Below is a small trained network, with its code and all its weights. Each question gives an input and a class and asks what happens when units are switched off, that is, made to give their printed mean instead of their output.

import numpy as np


def w(rows, s, z=0):
    codes = np.array(rows[::2]) - 128.0
    scale = np.full(codes.shape[1], s)
    scale[-1] = z or s
    return codes * scale


def f(y):
    return y / 2 * (1 + np.tanh(0.7978845608 * (y + 0.044715 * y**3)))


def log_softmax(a):
    a = a - a.max(-1, keepdims=True)
    return a - np.log(np.exp(a).sum(-1, keepdims=True))


def net(x, mask):
    res = np.array(x, float).reshape(1, 8) / 4 @ E
    y = f(res @ A[0][:, :-1].T + A[0][:, -1])
    res = res + np.where(mask, y, B[0][:, -1]) @ B[0][:, :-1]
    return log_softmax(res[-1] @ U[:, :-1].T + U[:, -1])


A, B = {}, {}
E = w([
[41,203,102,192,79,183,201,109,224],'x0',
[156,192,129,211,99,48,108,216,38],'x1',
[91,84,219,53,245,72,197,56,151],'x2',
[110,77,180,158,90,79,59,199,110],'x3',
[92,54,24,61,130,181,53,79,166],'x4',
[108,115,122,249,139,31,78,140,205],'x5',
[253,47,45,172,106,117,190,40,71],'x6',
[137,63,122,172,162,65,78,116,176],'x7',
],0.0058)
A[0] = w([
[176,105,140,110,163,2,169,154,111,195],'N0',
[56,41,118,90,155,76,61,137,190,157],'N1',
[183,135,117,187,86,57,90,236,45,237],'N2',
[58,179,174,68,157,225,150,117,128,175],'N3',
[201,102,129,125,123,74,62,237,81,196],'N4',
[61,88,119,117,133,114,22,91,233,209],'N5',
[145,111,218,124,232,25,170,116,134,210],'N6',
[67,211,110,148,59,197,188,149,175,206],'N7',
[108,202,147,193,166,113,208,102,145,243],'N8',
[74,118,151,60,135,120,73,103,211,214],'N9',
[200,64,89,58,122,144,148,51,131,166],'N10',
[237,50,40,97,127,185,119,82,113,204],'N11',
[185,149,90,206,114,114,84,149,68,254],'N12',
[94,167,128,75,109,225,172,61,120,240],'N13',
[71,111,171,106,119,157,120,90,202,249],'N14',
],0.0069,0.0037)
B[0] = w([
[163,55,234,184,106,88,176,59,71,191],'N0',
[33,46,109,163,202,46,27,170,87,197],'N1',
[65,172,205,217,12,203,52,121,65,255],'N2',
[59,185,175,28,207,191,169,206,128,189],'N3',
[79,119,210,214,52,225,66,180,2,217],'N4',
[37,87,30,199,222,71,70,194,112,214],'N5',
[96,83,241,177,202,70,214,31,144,216],'N6',
[89,197,76,118,48,168,190,200,237,206],'N7',
[106,190,147,151,61,70,219,80,215,198],'N8',
[49,69,126,102,234,124,118,202,109,196],'N9',
[192,40,74,85,204,203,129,36,49,189],'N10',
[193,43,23,106,110,207,108,72,73,207],'N11',
[163,142,120,206,32,218,44,82,101,218],'N12',
[185,186,66,14,173,174,247,200,140,196],'N13',
[109,128,62,82,232,64,144,185,157,194],'N14',
],0.006,0.0097)
U = w([
[126,125,217,198,15,191,24,158,6,55],'0',
[48,59,62,146,214,49,46,191,161,36],'1',
[244,29,10,75,142,200,125,38,75,100],'2',
[141,95,231,179,174,34,222,22,154,43],'3',
[127,217,40,245,20,136,147,136,225,252],'4',
[102,226,125,2,156,202,207,216,168,37],'5',
],0.0062,0.0019)

Each question gives the input, the list of numbers given to net, and the class t.
The units are the neurons (one row each of A and B). Each row of codes is followed by its name. A weight is (code - 128) times the scale printed after its matrix; where a second scale follows, it is the last column's (A, B and U).
mask holds one flag per neuron, in row order. A switched-off neuron (its flag False) gives its mean, the last column of its row in B, instead of its output. The means were averaged over made-up inputs and are rounded, as every weight is.
A unit's drop is (log p(t) with every unit on - log p(t) with that unit switched off) / (log p(t) with every unit on - log p(t) with every unit switched off).
The circuit of an input: a set's keep is (log p(t) with only the set's units on - log p(t) with every unit switched off) / (log p(t) with every unit on - log p(t) with every unit switched off). Starting from the 12 units with the biggest drops (on a tie, the unit counted first), units are removed one at a time, each time the one whose removal leaves the highest keep (on an exact tie, the one counted first), for as long as the keep stays at least 0.8.
units of the circuit, in order: the units of the circuit, biggest drop first
k most important neurons: the k neurons with the biggest drops, biggest first
drop of u: that unit's drop, to one decimal
input [8,-3,-3,-2,-3,-2,5,-7], class 5: units of the circuit, in order	[N13]
input [4,8,7,2,5,2,5,7], class 3: units of the circuit, in order	[N6 N0]
input [7,4,5,7,8,-2,-3,-2], class 1: 2 most important neurons	[N5 N1]
input [-7,-2,4,8,5,-7,0,-2], class 2: 2 most important neurons	[N10 N11]
input [-3,-5,7,-1,2,-4,-2,2], class 1: units of the circuit, in order	[N1 N9]
input [1,-7,2,-6,5,-1,-1,6], class 1: 3 most important neurons	[N5 N1 N9]
input [5,1,4,6,-6,7,3,-6], class 3: 2 most important neurons	[N6 N0]
input [-7,6,6,-3,3,0,-5,1], class 3: 3 most important neurons	[N6 N0 N12]
input [7,-5,7,-5,7,4,5,-8], class 5: 2 most important neurons	[N13 N3]
input [7,-2,-3,-7,-4,-8,7,0], class 5: 3 most important neurons	[N13 N7 N3]
input [1,-8,2,-4,-5,-6,6,-8], class 5: 2 most important neurons	[N3 N13]
input [6,6,-2,-7,4,6,-7,-7], class 5: drop of N3	0.4
input [-1,-7,-2,1,-8,8,-6,2], class 1: drop of N5	0.3
input [-1,-7,-3,2,7,-2,-4,-2], class 1: units of the circuit, in order	[N5]
input [5,8,5,-1,6,-7,1,8], class 2: drop of N5	0.2
